Below is a small trained network, with its code and all its weights. Each question gives an input and a class and asks what happens when units are switched off, that is, made to give their printed mean instead of their output.

import numpy as np


def w(rows, s, z=0):
    codes = np.array(rows[::2]) - 128.0
    scale = np.full(codes.shape[1], s)
    scale[-1] = z or s
    return codes * scale


def f(y):
    return np.maximum(y, 0)


def log_softmax(a):
    a = a - a.max(-1, keepdims=True)
    return a - np.log(np.exp(a).sum(-1, keepdims=True))


def net(x, mask):
    res = np.array(x, float).reshape(1, 5) / 4 @ E
    y = f(res @ A[0][:, :-1].T + A[0][:, -1])
    res = res + np.where(mask, y, B[0][:, -1]) @ B[0][:, :-1]
    return log_softmax(res[-1] @ U[:, :-1].T + U[:, -1])


A, B = {}, {}
E = w([
[128,158,207,211],'x0',
[129,129,128,127],'x1',
[157,141,16,208],'x2',
[128,131,128,128],'x3',
[3,148,117,130],'x4',
],0.013)
A[0] = w([
[132,91,241,45,6],'N1',
[114,103,182,173,122],'N2',
[128,77,80,43,135],'N3',
[111,146,193,41,39],'N4',
[125,122,193,175,127],'N5',
[72,124,121,120,109],'N6',
[134,102,52,138,72],'N7',
[207,124,143,85,146],'N8',
[217,100,158,90,57],'N9',
[24,166,121,114,99],'N10',
[51,129,123,114,100],'N11',
[104,95,168,45,86],'N12',
[129,87,76,81,104],'N13',
[128,122,102,9,90],'N14',
],0.015,0.0026)
B[0] = w([
[74,80,72,176,250],'N1',
[69,207,147,112,175],'N2',
[96,211,225,146,199],'N3',
[120,101,36,196,215],'N4',
[112,251,225,143,186],'N5',
[254,136,101,59,169],'N6',
[60,116,96,184,182],'N7',
[160,45,159,54,196],'N8',
[191,67,112,58,204],'N9',
[235,53,125,75,208],'N10',
[165,86,161,43,185],'N11',
[99,98,99,174,205],'N12',
[55,151,185,130,179],'N13',
[56,222,182,142,202],'N14',
],0.0085,0.018)
U = w([
[103,197,234,167,190],'0',
[216,78,126,61,7],'1',
[109,107,35,249,212],'2',
],0.015,0.0021)

Each question gives the input, the list of numbers given to net, and the class t.
The units are the neurons (one row each of A and B). Each row of codes is followed by its name. A weight is (code - 128) times the scale printed after its matrix; where a second scale follows, it is the last column's (A, B and U).
mask holds one flag per neuron, in row order. A switched-off neuron (its flag False) gives its mean, the last column of its row in B, instead of its output. The means were averaged over made-up inputs and are rounded, as every weight is.
A unit's drop is (log p(t) with every unit on - log p(t) with that unit switched off) / (log p(t) with every unit on - log p(t) with every unit switched off).
The circuit of an input: a set's keep is (log p(t) with only the set's units on - log p(t) with every unit switched off) / (log p(t) with every unit on - log p(t) with every unit switched off). Starting from the 12 units with the biggest drops (on a tie, the unit counted first), units are removed one at a time, each time the one whose removal leaves the highest keep (on an exact tie, the one counted first), for as long as the keep stays at least 0.8.
units of the circuit, in order: the units of the circuit, biggest drop first
top k neurons: the k neurons with the biggest drops, biggest first
drop when u is switched off: that unit's drop, to one decimal
input [-1,-7,-5,3,6], class 1: units of the circuit, in order : N10
input [3,-2,-1,2,4], class 1: units of the circuit, in order : N14, N10
input [-8,4,-7,-7,3], class 0: top 2 neurons : N3, N14
input [-6,2,-8,-4,5], class 2: top 3 neurons : N4, N1, N12
input [4,2,-7,5,-5], class 2: top 2 neurons : N1, N4
input [-6,2,4,3,7], class 1: top 2 neurons : N10, N6
input [0,-3,5,-7,-6], class 1: top 2 neurons : N1, N4
input [-5,-8,-2,-7,-4], class 0: top 3 neurons : N14, N3, N10
input [5,-5,-6,0,6], class 1: top 2 neurons : N10, N11
input [-4,7,3,8,0], class 0: drop when N1 is switched off : 0.3
input [-4,8,3,0,-3], class 0: drop when N1 is switched off : 0.2
input [-5,4,-5,3,0], class 0: drop when N7 is switched off : 0.2
input [4,8,1,-3,7], class 1: drop when N10 is switched off : 0.2
input [-4,7,-6,8,4], class 2: top neuron : N4
input [-7,-8,-5,4,1], class 0: top 2 neurons : N3, N14
